Below are the code and all the weights of a small trained network. Each question names an input and a class and asks about switching units off, where a switched-off unit gives its printed mean instead of its output.

import numpy as np


def w(rows, s, z=0):
    codes = np.array(rows[::2]) - 128.0
    scale = np.full(codes.shape[1], s)
    scale[-1] = z or s
    return codes * scale


def norm(h):
    return h / np.sqrt((h * h).mean(-1, keepdims=True) + 1e-5)


def f(y):
    return np.maximum(y, 0)


def log_softmax(a):
    a = a - a.max(-1, keepdims=True)
    return a - np.log(np.exp(a).sum(-1, keepdims=True))


def net(x, mask):
    res = np.array(x, float).reshape(1, 6) / 4 @ E
    u = 0
    for l in range(4):
        y = f(norm(res) @ A[l][:, :-1].T + A[l][:, -1])
        res = res + np.where(mask[u : u + 5], y, B[l][:, -1]) @ B[l][:, :-1]
        u += 5
    return log_softmax(norm(res)[-1] @ U[:, :-1].T + U[:, -1])


A, B = {}, {}
E = w([
[77,34,134],'x0',
[29,124,45],'x1',
[176,92,1],'x2',
[130,135,124],'x3',
[114,59,99],'x4',
[95,35,200],'x5',
],0.0067)
A[0] = w([
[111,233,233,99],'L0N0',
[24,179,115,252],'L0N1',
[164,204,24,57],'L0N2',
[64,113,255,70],'L0N3',
[141,76,41,31],'L0N4',
],0.007,0.0033)
B[0] = w([
[159,67,86,208],'L0N0',
[90,3,168,254],'L0N1',
[98,60,86,207],'L0N2',
[99,169,206,195],'L0N3',
[109,120,121,176],'L0N4',
],0.0067,0.0046)
A[1] = w([
[114,56,91,98],'L1N0',
[180,47,206,167],'L1N1',
[134,1,173,115],'L1N2',
[128,5,182,5],'L1N3',
[66,208,71,132],'L1N4',
],0.009,0.0024)
B[1] = w([
[170,98,79,212],'L1N0',
[119,158,59,229],'L1N1',
[140,160,115,254],'L1N2',
[137,134,164,224],'L1N3',
[110,100,254,162],'L1N4',
],0.0066,0.0058)
A[2] = w([
[60,144,90,193],'L2N0',
[224,98,164,246],'L2N1',
[104,113,177,143],'L2N2',
[192,138,137,149],'L2N3',
[9,176,51,253],'L2N4',
],0.013,0.0049)
B[2] = w([
[207,61,193,203],'L2N0',
[114,191,45,227],'L2N1',
[88,80,142,174],'L2N2',
[76,172,130,177],'L2N3',
[253,45,142,255],'L2N4',
],0.011,0.0078)
A[3] = w([
[151,66,113,6],'L3N0',
[209,226,132,151],'L3N1',
[155,1,228,73],'L3N2',
[77,1,13,43],'L3N3',
[249,128,158,254],'L3N4',
],0.0066,0.0027)
B[3] = w([
[179,88,125,161],'L3N0',
[99,214,19,181],'L3N1',
[124,165,254,254],'L3N2',
[132,81,112,195],'L3N3',
[121,193,20,249],'L3N4',
],0.0059,0.0055)
U = w([
[141,93,240,14],'0',
[153,134,90,127],'1',
[127,147,97,25],'2',
[191,79,144,253],'3',
[91,126,254,43],'4',
[145,232,122,34],'5',
],0.013,0.0048)

Each question gives the input, the list of numbers given to net, and the class t.
The units are the neurons (one row each of A and B). Each row of codes is followed by its name. A weight is (code - 128) times the scale printed after its matrix; where a second scale follows, it is the last column's (A, B and U).
mask holds one flag per neuron, layer by layer. A switched-off neuron (its flag False) gives its mean, the last column of its row in B, instead of its output. The means were averaged over made-up inputs and are rounded, as every weight is.
A unit's drop is (log p(t) with every unit on - log p(t) with that unit switched off) / (log p(t) with every unit on - log p(t) with every unit switched off).
The circuit of an input: a set's keep is (log p(t) with only the set's units on - log p(t) with every unit switched off) / (log p(t) with every unit on - log p(t) with every unit switched off). Starting from the 12 units with the biggest drops (on a tie, the unit counted first), units are removed one at a time, each time the one whose removal leaves the highest keep (on an exact tie, the one counted first), for as long as the keep stays at least 0.8.
circuit, biggest first: the units of the circuit, biggest drop first
most important unit: the unit with the biggest drop
k most important neurons: the k neurons with the biggest drops, biggest first
k most important neurons of layer l: the k neurons of layer l with the biggest drops, biggest first
drop when u is switched off: that unit's drop, to one decimal
input [-4,0,5,5,8,8], class 2: circuit, biggest first	[L2N4; L2N0]
input [2,-7,-1,-4,-3,3], class 1: most important neuron of layer 2	[L2N1]
input [3,-7,1,-7,1,8], class 1: circuit, biggest first	[L2N1; L2N0; L1N1; L0N1]
input [8,0,-4,4,1,-1], class 4: circuit, biggest first	[L0N3; L2N4]
input [-6,7,2,-1,-8,8], class 0: 2 most important neurons	[L2N1; L3N2]
input [0,-7,-6,6,5,5], class 4: circuit, biggest first	[L2N4; L2N0]
input [-6,-3,3,7,5,0], class 5: circuit, biggest first	[L2N4; L2N3]
input [6,-5,-3,7,-5,2], class 4: 3 most important neurons	[L0N3; L2N2; L1N0]
input [-3,-3,-2,-4,4,8], class 4: 2 most important neurons	[L0N3; L2N2]
input [-5,-4,-4,4,6,-8], class 5: 2 most important neurons of layer 2	[L2N4; L2N3]
input [-1,-5,-7,7,3,3], class 4: 2 most important neurons	[L0N3; L2N2]
input [-3,6,-8,-3,7,-7], class 3: 2 most important neurons	[L2N4; L0N1]
input [2,-1,-1,0,6,5], class 4: 2 most important neurons of layer 0	[L0N3; L0N0]
input [5,-8,2,5,1,7], class 2: most important unit	L2N1
input [5,-1,5,-3,-3,7], class 1: 2 most important neurons of layer 0	[L0N1; L0N2]
input [-5,-3,-5,-7,7,7], class 4: 2 most important neurons	[L0N3; L2N4]
input [-2,6,-6,3,-6,-4], class 0: drop when L1N4 is switched off	0.2
input [8,-5,1,-7,0,-1], class 1: drop when L0N0 is switched off	-0.1
input [0,-4,0,-6,8,6], class 1: 2 most important neurons	[L2N1; L0N1]
input [-5,0,-6,-1,4,7], class 4: circuit, biggest first	[L2N4]
input [8,3,-4,-6,-2,-5], class 0: drop when L1N4 is switched off	-0.1
input [-2,-2,8,-3,-4,8], class 2: drop when L3N4 is switched off	0.0
